Here is a tiny trained network, its code and every weight. The questions are about switching its units off for an input and a target symbol, where a switched-off unit gives its printed mean instead of its output.

import numpy as np


def w(rows, s, z=0):
    codes = np.array(rows[::2]) - 128.0
    scale = np.full(codes.shape[1], s)
    scale[-1] = z or s
    return codes * scale


def f(y):
    return np.maximum(y, 0)


def softmax(a):
    e = np.exp(a - a.max(-1, keepdims=True))
    return e / e.sum(-1, keepdims=True)


def log_softmax(a):
    a = a - a.max(-1, keepdims=True)
    return a - np.log(np.exp(a).sum(-1, keepdims=True))


def net(x, mask):
    ids = ['αβγεζηλμξπστφψω'.index(c) for c in x.split()]
    T = len(ids)
    res = E[ids] + P[:T]
    u = 0
    for l in range(2):
        r = res
        for j in range(2):
            rows = slice(4 * j, 4 * j + 4)
            q, k, v = (r @ M[l][rows].T for M in (Q, K, V))
            z = softmax(np.where(np.tri(T) > 0, q @ k.T / 4**0.5, -1e9)) @ v
            o = O[l][rows]
            res = res + np.where(mask[u + j], z, o[:, -1]) @ o[:, :-1]
        u += 2
        y = f(res @ A[l][:, :-1].T + A[l][:, -1])
        res = res + np.where(mask[u : u + 8], y, B[l][:, -1]) @ B[l][:, :-1]
        u += 8
    return log_softmax(res[-1] @ U[:, :-1].T + U[:, -1])


Q, K, V, O, A, B = {}, {}, {}, {}, {}, {}
E = w([
[89,146,86,156,56,136],'α',
[76,135,113,154,61,144],'β',
[208,130,142,107,114,181],'γ',
[115,94,78,138,67,154],'ε',
[158,122,87,88,145,165],'ζ',
[152,112,197,183,153,127],'η',
[156,102,112,166,169,98],'λ',
[136,137,136,152,153,251],'μ',
[113,70,133,99,196,87],'ξ',
[86,177,46,141,112,99],'π',
[136,95,176,192,94,44],'σ',
[59,120,132,138,66,162],'τ',
[138,204,144,83,176,129],'φ',
[80,80,105,157,103,80],'ψ',
[29,122,189,67,96,150],'ω',
],0.019)
P = w([
[187,49,46,255,159,246],'0',
[253,68,188,99,148,109],'1',
[213,77,180,79,151,103],'2',
[174,97,160,88,149,104],'3',
[134,110,155,92,148,107],'4',
[103,122,144,83,151,101],'5',
[70,140,134,97,159,103],'6',
[50,156,126,103,154,92],'7',
[23,170,113,96,160,84],'8',
[3,157,118,79,150,87],'9',
[27,144,89,102,122,102],'10',
[61,104,76,97,78,141],'11',
],0.0056)
Q[0] = w([
[87,26,144,154,101,57],'0.h1',
[85,157,119,209,147,171],'0.h1',
[111,12,102,187,163,2],'0.h1',
[206,101,200,77,236,77],'0.h1',
[125,117,128,178,229,116],'0.h2',
[87,75,139,219,208,83],'0.h2',
[72,124,113,45,6,215],'0.h2',
[106,99,94,88,136,64],'0.h2',
],0.0067)
K[0] = w([
[26,121,156,139,82,155],'0.h1',
[114,143,68,147,169,220],'0.h1',
[37,58,159,168,95,86],'0.h1',
[76,153,82,103,130,15],'0.h1',
[95,199,117,136,175,69],'0.h2',
[2,154,150,118,126,50],'0.h2',
[198,52,130,160,57,120],'0.h2',
[113,190,149,152,99,139],'0.h2',
],0.0087)
V[0] = w([
[104,112,170,113,74,148],'0.h1',
[83,81,185,97,151,112],'0.h1',
[128,125,137,44,147,161],'0.h1',
[116,114,198,179,146,191],'0.h1',
[84,255,145,92,105,99],'0.h2',
[234,65,96,204,75,197],'0.h2',
[110,55,154,117,156,176],'0.h2',
[159,103,118,70,109,58],'0.h2',
],0.0082)
O[0] = w([
[76,107,151,119,102,101,133],'0.h1',
[98,93,218,65,144,112,147],'0.h1',
[179,149,114,1,83,115,118],'0.h1',
[89,147,188,122,23,115,203],'0.h1',
[202,58,158,146,18,120,2],'0.h2',
[30,250,81,175,172,124,213],'0.h2',
[71,100,196,90,244,93,193],'0.h2',
[162,191,118,47,83,48,107],'0.h2',
],0.0054,0.0046)
A[0] = w([
[161,161,139,36,137,134,118],'0.n1',
[92,113,98,110,94,78,112],'0.n2',
[151,13,181,100,167,138,244],'0.n3',
[159,45,171,96,164,210,198],'0.n4',
[68,91,101,200,146,80,253],'0.n5',
[116,125,67,131,137,71,168],'0.n6',
[105,84,147,75,142,86,156],'0.n7',
[208,130,82,151,254,187,181],'0.n8',
],0.0081,0.0029)
B[0] = w([
[155,166,85,193,116,178,157],'0.n1',
[126,65,151,65,156,139,165],'0.n2',
[140,128,84,159,154,63,222],'0.n3',
[171,204,84,106,139,58,193],'0.n4',
[2,67,150,127,124,103,255],'0.n5',
[11,107,168,119,113,115,179],'0.n6',
[109,83,101,147,100,103,191],'0.n7',
[164,195,107,138,247,102,230],'0.n8',
],0.0084,0.0078)
Q[1] = w([
[75,131,169,94,119,76],'1.h1',
[108,174,144,120,99,172],'1.h1',
[180,161,112,100,57,161],'1.h1',
[187,107,169,217,170,49],'1.h1',
[166,99,140,189,187,119],'1.h2',
[255,164,83,110,150,118],'1.h2',
[78,138,104,96,91,148],'1.h2',
[130,55,181,150,147,94],'1.h2',
],0.0086)
K[1] = w([
[47,75,105,178,103,119],'1.h1',
[119,175,156,168,136,140],'1.h1',
[170,182,159,141,79,131],'1.h1',
[159,40,149,69,135,88],'1.h1',
[189,130,230,19,141,52],'1.h2',
[148,172,184,37,113,165],'1.h2',
[91,169,53,224,165,108],'1.h2',
[61,2,187,48,117,53],'1.h2',
],0.007)
V[1] = w([
[78,132,134,170,41,105],'1.h1',
[114,106,62,216,147,132],'1.h1',
[180,84,231,109,91,189],'1.h1',
[85,70,185,65,66,123],'1.h1',
[162,241,35,75,218,180],'1.h2',
[129,116,174,4,174,41],'1.h2',
[94,119,190,2,202,221],'1.h2',
[106,177,77,177,50,217],'1.h2',
],0.0061)
O[1] = w([
[138,128,97,167,198,106,124],'1.h1',
[125,102,99,203,135,147,194],'1.h1',
[82,65,218,114,150,128,3],'1.h1',
[131,102,84,58,231,159,89],'1.h1',
[159,84,94,95,100,203,167],'1.h2',
[81,209,146,47,132,162,148],'1.h2',
[60,6,236,2,107,211,130],'1.h2',
[127,13,60,199,165,145,76],'1.h2',
],0.007,0.018)
A[1] = w([
[97,148,138,169,84,97,107],'1.n1',
[100,83,107,71,154,125,151],'1.n2',
[153,111,80,155,164,97,252],'1.n3',
[143,139,177,74,158,50,109],'1.n4',
[254,161,126,112,194,139,131],'1.n5',
[62,10,142,149,133,112,100],'1.n6',
[135,132,235,166,132,147,125],'1.n7',
[144,132,142,192,229,57,88],'1.n8',
],0.0089,0.0037)
B[1] = w([
[118,98,112,131,101,111,189],'1.n1',
[214,171,120,97,150,162,152],'1.n2',
[188,163,183,172,123,135,207],'1.n3',
[151,70,63,92,102,131,202],'1.n4',
[116,25,93,119,212,124,176],'1.n5',
[158,79,186,66,184,125,177],'1.n6',
[141,90,200,227,97,254,130],'1.n7',
[125,119,199,106,91,131,253],'1.n8',
],0.0093,0.016)
U = w([
[158,100,63,137,241,193,190],'α',
[193,132,140,105,99,195,212],'β',
[130,134,100,137,48,153,115],'γ',
[74,64,40,180,184,95,29],'ε',
[44,89,111,129,150,123,115],'ζ',
[159,114,192,148,147,145,178],'η',
[130,235,146,173,160,105,214],'λ',
[138,228,200,96,112,150,166],'μ',
[132,193,79,87,169,83,130],'ξ',
[197,142,80,180,114,95,71],'π',
[91,155,178,126,105,72,108],'σ',
[91,149,117,142,146,81,254],'τ',
[214,79,118,174,114,87,57],'φ',
[112,96,161,96,255,93,50],'ψ',
[186,23,125,82,67,96,5],'ω',
],0.0069,0.0035)

Each question gives the input, a string of symbols that net reads in full, and the target symbol t.
The units are the heads (4 rows each of Q, K, V and O) and the neurons (one row each of A and B). Each row of codes is followed by its name. A weight is (code - 128) times the scale printed after its matrix; where a second scale follows, it is the last column's (O, A, B and U).
mask holds one flag per unit, layer by layer, with each layer's heads first. A switched-off unit (its flag False) gives its mean, the last column of its rows in O or B, instead of its output. The means were averaged over made-up inputs and are rounded, as every weight is.
A unit's drop is (log p(t) with every unit on - log p(t) with that unit switched off) / (log p(t) with every unit on - log p(t) with every unit switched off).
The circuit of an input: a set's keep is (log p(t) with only the set's units on - log p(t) with every unit switched off) / (log p(t) with every unit on - log p(t) with every unit switched off). Starting from the 12 units with the biggest drops (on a tie, the unit counted first), units are removed one at a time, each time the one whose removal leaves the highest keep (on an exact tie, the one counted first), for as long as the keep stays at least 0.8.
circuit, biggest first: the units of the circuit, biggest drop first
top k neurons: the k neurons with the biggest drops, biggest first
k most important neurons of layer l: the k neurons of layer l with the biggest drops, biggest first
which heads matter: for each layer, one digit per head in row order, 1 if its drop is at least 0.15 and else 0, layers parted by /
input ω ω α σ ζ λ τ σ γ λ φ, target α: which heads matter	10 / 01
input τ ψ ζ, target α: which heads matter	00 / 01
input φ ψ λ, target ψ: 2 most important neurons of layer 1	(1.n5; 1.n8)
input ξ λ λ α λ φ α ω μ φ, target β: which heads matter	01 / 11
input α ξ ω ξ γ ω, target φ: circuit, biggest first	(1.h2; 0.h1; 1.n3)
input ω ω φ λ, target ω: top 2 neurons	(1.n4; 1.n5)
input μ ζ λ α ψ ξ ξ λ π, target ω: which heads matter	01 / 01
input λ ε λ, target λ: 2 most important neurons of layer 0	(0.n5; 0.n8)
input μ φ ζ λ λ ξ τ μ ζ λ λ ω, target ω: circuit, biggest first	(1.h2; 0.h2; 0.n8)
input μ μ β ξ ξ η μ γ ψ β, target ω: circuit, biggest first	(0.h2; 1.h2; 0.n8)
input τ ψ ξ, target ψ: top 2 neurons	(0.n5; 0.n8)
input μ λ η ξ τ η ξ λ φ ψ, target ψ: top neuron	(0.n5)
input μ ψ λ ξ ε, target ω: 2 most important neurons of layer 0	(0.n8; 0.n3)
input ε μ ξ γ λ γ μ λ ε, target ε: circuit, biggest first	(1.h2; 0.h2)
input λ ω τ ζ ε μ ξ α λ φ μ, target β: circuit, biggest first	(1.h2; 0.h1; 0.n5; 0.n8)
input λ λ φ μ ψ μ γ λ α ψ σ σ, target ψ: which heads matter	00 / 10
input γ ε β ε π ε ψ γ α β α ψ, target ψ: top 2 neurons	(1.n6; 0.n5)
input ε τ ω τ, target ε: top 2 neurons	(0.n8; 1.n8)
input η ξ ε α ζ α γ ξ ε λ, target ξ: which heads matter	00 / 11
input π τ ε λ λ λ λ σ, target σ: circuit, biggest first	(1.h2; 1.n8; 0.h1; 0.n5)
input ξ ε β π ω φ μ μ λ ζ α ω, target μ: which heads matter	01 / 01
input λ τ ξ σ ψ ξ μ, target α: 2 most important neurons of layer 0	(0.n5; 0.n6)
input η λ φ τ τ μ ω γ, target α: top 2 neurons	(1.n5; 1.n8)
input μ γ λ β, target ω: top 3 neurons	(1.n6; 0.n8; 0.n3)
